Below are the code and all the weights of a small trained network. Each question names an input and a target symbol and asks about switching units off, where a switched-off unit gives its printed mean instead of its output.

import numpy as np


def w(rows, s, z=0):
    codes = np.array(rows[::2]) - 128.0
    scale = np.full(codes.shape[1], s)
    scale[-1] = z or s
    return codes * scale


def f(y):
    return y / 2 * (1 + np.tanh(0.7978845608 * (y + 0.044715 * y**3)))


def softmax(a):
    e = np.exp(a - a.max(-1, keepdims=True))
    return e / e.sum(-1, keepdims=True)


def log_softmax(a):
    a = a - a.max(-1, keepdims=True)
    return a - np.log(np.exp(a).sum(-1, keepdims=True))


def net(x, mask):
    ids = ['αβγδεζηθλξπστφψω'.index(c) for c in x.split()]
    T = len(ids)
    res = E[ids] + P[:T]
    r = res
    for j in range(2):
        rows = slice(3 * j, 3 * j + 3)
        q, k, v = (r @ M[0][rows].T for M in (Q, K, V))
        z = softmax(np.where(np.tri(T) > 0, q @ k.T / 3**0.5, -1e9)) @ v
        o = O[0][rows]
        res = res + np.where(mask[j], z, o[:, -1]) @ o[:, :-1]
    y = f(res @ A[0][:, :-1].T + A[0][:, -1])
    res = res + np.where(mask[2:18], y, B[0][:, -1]) @ B[0][:, :-1]
    return log_softmax(res[-1] @ U[:, :-1].T + U[:, -1])


Q, K, V, O, A, B = {}, {}, {}, {}, {}, {}
E = w([
[128,55,197,171,184],'α',
[133,82,72,155,115],'β',
[87,112,240,146,97],'γ',
[135,68,82,152,112],'δ',
[58,102,101,86,65],'ε',
[144,44,128,123,60],'ζ',
[236,148,55,17,2],'η',
[86,187,129,16,145],'θ',
[137,64,80,168,129],'λ',
[132,64,86,148,107],'ξ',
[130,92,57,156,120],'π',
[137,86,104,71,201],'σ',
[251,102,159,133,117],'τ',
[157,223,189,92,157],'φ',
[78,246,101,189,51],'ψ',
[76,100,123,160,210],'ω',
],0.014)
P = w([
[68,31,171,255,153],'0',
[77,32,166,199,139],'1',
[96,51,147,169,136],'2',
[98,63,132,150,127],'3',
[103,89,129,138,117],'4',
[123,93,120,119,104],'5',
[114,108,113,112,107],'6',
[129,111,101,103,99],'7',
[132,127,112,96,99],'8',
[137,127,105,80,82],'9',
[153,132,111,76,84],'10',
],0.0044)
Q[0] = w([
[146,71,141,3,118],'head 1',
[147,120,206,239,12],'head 1',
[134,162,50,154,31],'head 1',
[120,193,111,45,163],'head 2',
[127,204,54,121,146],'head 2',
[103,45,17,162,95],'head 2',
],0.007)
K[0] = w([
[123,191,134,156,75],'head 1',
[175,50,254,86,116],'head 1',
[187,94,52,120,107],'head 1',
[54,228,126,60,59],'head 2',
[92,161,78,195,120],'head 2',
[168,14,30,177,117],'head 2',
],0.008)
V[0] = w([
[155,152,155,68,50],'head 1',
[136,67,69,68,166],'head 1',
[57,252,133,189,67],'head 1',
[182,54,214,97,208],'head 2',
[194,62,152,44,165],'head 2',
[118,232,189,204,58],'head 2',
],0.0041)
O[0] = w([
[79,163,149,159,98,101],'head 1',
[141,91,85,101,152,139],'head 1',
[123,39,187,208,126,4],'head 1',
[110,100,202,191,65,219],'head 2',
[142,100,225,210,67,177],'head 2',
[181,209,106,3,111,73],'head 2',
],0.005,0.0016)
A[0] = w([
[144,166,168,85,152,171],'neuron 1',
[151,55,113,121,168,217],'neuron 2',
[86,91,98,111,156,220],'neuron 3',
[92,85,99,92,114,176],'neuron 4',
[147,203,69,146,88,255],'neuron 5',
[107,125,125,213,87,193],'neuron 6',
[79,134,111,204,154,87],'neuron 7',
[136,118,181,180,161,202],'neuron 8',
[107,145,60,51,132,148],'neuron 9',
[28,123,144,246,118,161],'neuron 10',
[20,115,126,107,128,143],'neuron 11',
[115,143,137,191,118,203],'neuron 12',
[154,155,72,103,104,120],'neuron 13',
[50,163,160,109,88,181],'neuron 14',
[77,105,139,129,232,152],'neuron 15',
[145,196,165,114,145,218],'neuron 16',
],0.013,0.004)
B[0] = w([
[69,108,113,82,136,157],'neuron 1',
[75,110,140,196,159,255],'neuron 2',
[117,207,123,200,132,197],'neuron 3',
[128,197,90,157,83,186],'neuron 4',
[83,99,138,206,117,228],'neuron 5',
[104,68,63,117,109,227],'neuron 6',
[95,165,142,42,76,154],'neuron 7',
[139,95,166,92,184,213],'neuron 8',
[203,122,234,167,189,187],'neuron 9',
[169,118,129,68,1,241],'neuron 10',
[250,218,79,100,162,178],'neuron 11',
[104,82,68,85,133,185],'neuron 12',
[137,136,180,193,125,166],'neuron 13',
[225,75,100,110,184,185],'neuron 14',
[73,210,219,107,95,176],'neuron 15',
[37,84,64,74,148,178],'neuron 16',
],0.0078,0.0056)
U = w([
[204,157,211,195,55,3],'α',
[101,217,166,80,50,146],'β',
[151,121,146,111,129,123],'γ',
[63,74,22,141,27,198],'δ',
[139,125,136,121,119,70],'ε',
[145,126,140,119,122,90],'ζ',
[135,128,135,128,126,49],'η',
[180,183,131,92,193,223],'θ',
[202,2,147,179,246,168],'λ',
[75,76,240,119,91,81],'ξ',
[103,127,72,228,182,228],'π',
[239,192,85,108,72,76],'σ',
[47,89,86,58,191,136],'τ',
[64,173,165,245,207,140],'φ',
[186,85,117,17,73,62],'ψ',
[135,126,135,113,117,67],'ω',
],0.0078,0.0045)

Each question gives the input, a string of symbols that net reads in full, and the target symbol t.
The units are the heads (3 rows each of Q, K, V and O) and the neurons (one row each of A and B). Each row of codes is followed by its name. A weight is (code - 128) times the scale printed after its matrix; where a second scale follows, it is the last column's (O, A, B and U).
mask holds one flag per unit, heads first, then neurons. A switched-off unit (its flag False) gives its mean, the last column of its rows in O or B, instead of its output. The means were averaged over made-up inputs and are rounded, as every weight is.
A unit's drop is (log p(t) with every unit on - log p(t) with that unit switched off) / (log p(t) with every unit on - log p(t) with every unit switched off).
The circuit of an input: a set's keep is (log p(t) with only the set's units on - log p(t) with every unit switched off) / (log p(t) with every unit on - log p(t) with every unit switched off). Starting from the 12 units with the biggest drops (on a tie, the unit counted first), units are removed one at a time, each time the one whose removal leaves the highest keep (on an exact tie, the one counted first), for as long as the keep stays at least 0.8.
units of the circuit, in order: the units of the circuit, biggest drop first
most important unit: the unit with the biggest drop
top k neurons: the k neurons with the biggest drops, biggest first
heads that matter: for each layer, one digit per head in row order, 1 if its drop is at least 0.15 and else 0, layers parted by /
drop of u: that unit's drop, to one decimal
input ψ ψ τ θ, target θ: heads that matter : 01
input ω σ ω σ ψ ω ε, target σ: heads that matter : 00
input ζ ξ ω δ θ, target θ: top 2 neurons : [neuron 11; neuron 9]
input φ τ σ ψ β ε η, target α: most important unit : neuron 9
input ψ ψ δ, target δ: heads that matter : 10
input θ σ θ ω, target β: units of the circuit, in order : [neuron 15; neuron 10; neuron 7]
input θ ψ π τ π λ ψ, target π: heads that matter : 11
input ψ ζ ψ ψ, target φ: heads that matter : 01
input τ ψ τ α σ ψ, target π: top 3 neurons : [neuron 5; neuron 9; neuron 14]
input ζ π τ α ω ζ λ τ ψ, target δ: top 2 neurons : [neuron 5; neuron 16]
input ψ λ π π ζ ε, target σ: top 2 neurons : [neuron 11; neuron 4]
input ω τ λ, target δ: top 3 neurons : [neuron 9; neuron 10; neuron 6]
input η δ α, target ξ: top 3 neurons : [neuron 15; neuron 10; neuron 8]
input δ α π τ γ φ, target τ: drop of neuron 1 : 0.2
input σ ζ τ λ, target δ: drop of head 2 : 0.6
input λ π τ θ σ φ η, target α: drop of neuron 14 : 0.0
input γ β ξ λ δ ψ τ α, target ξ: drop of neuron 14 : 0.1
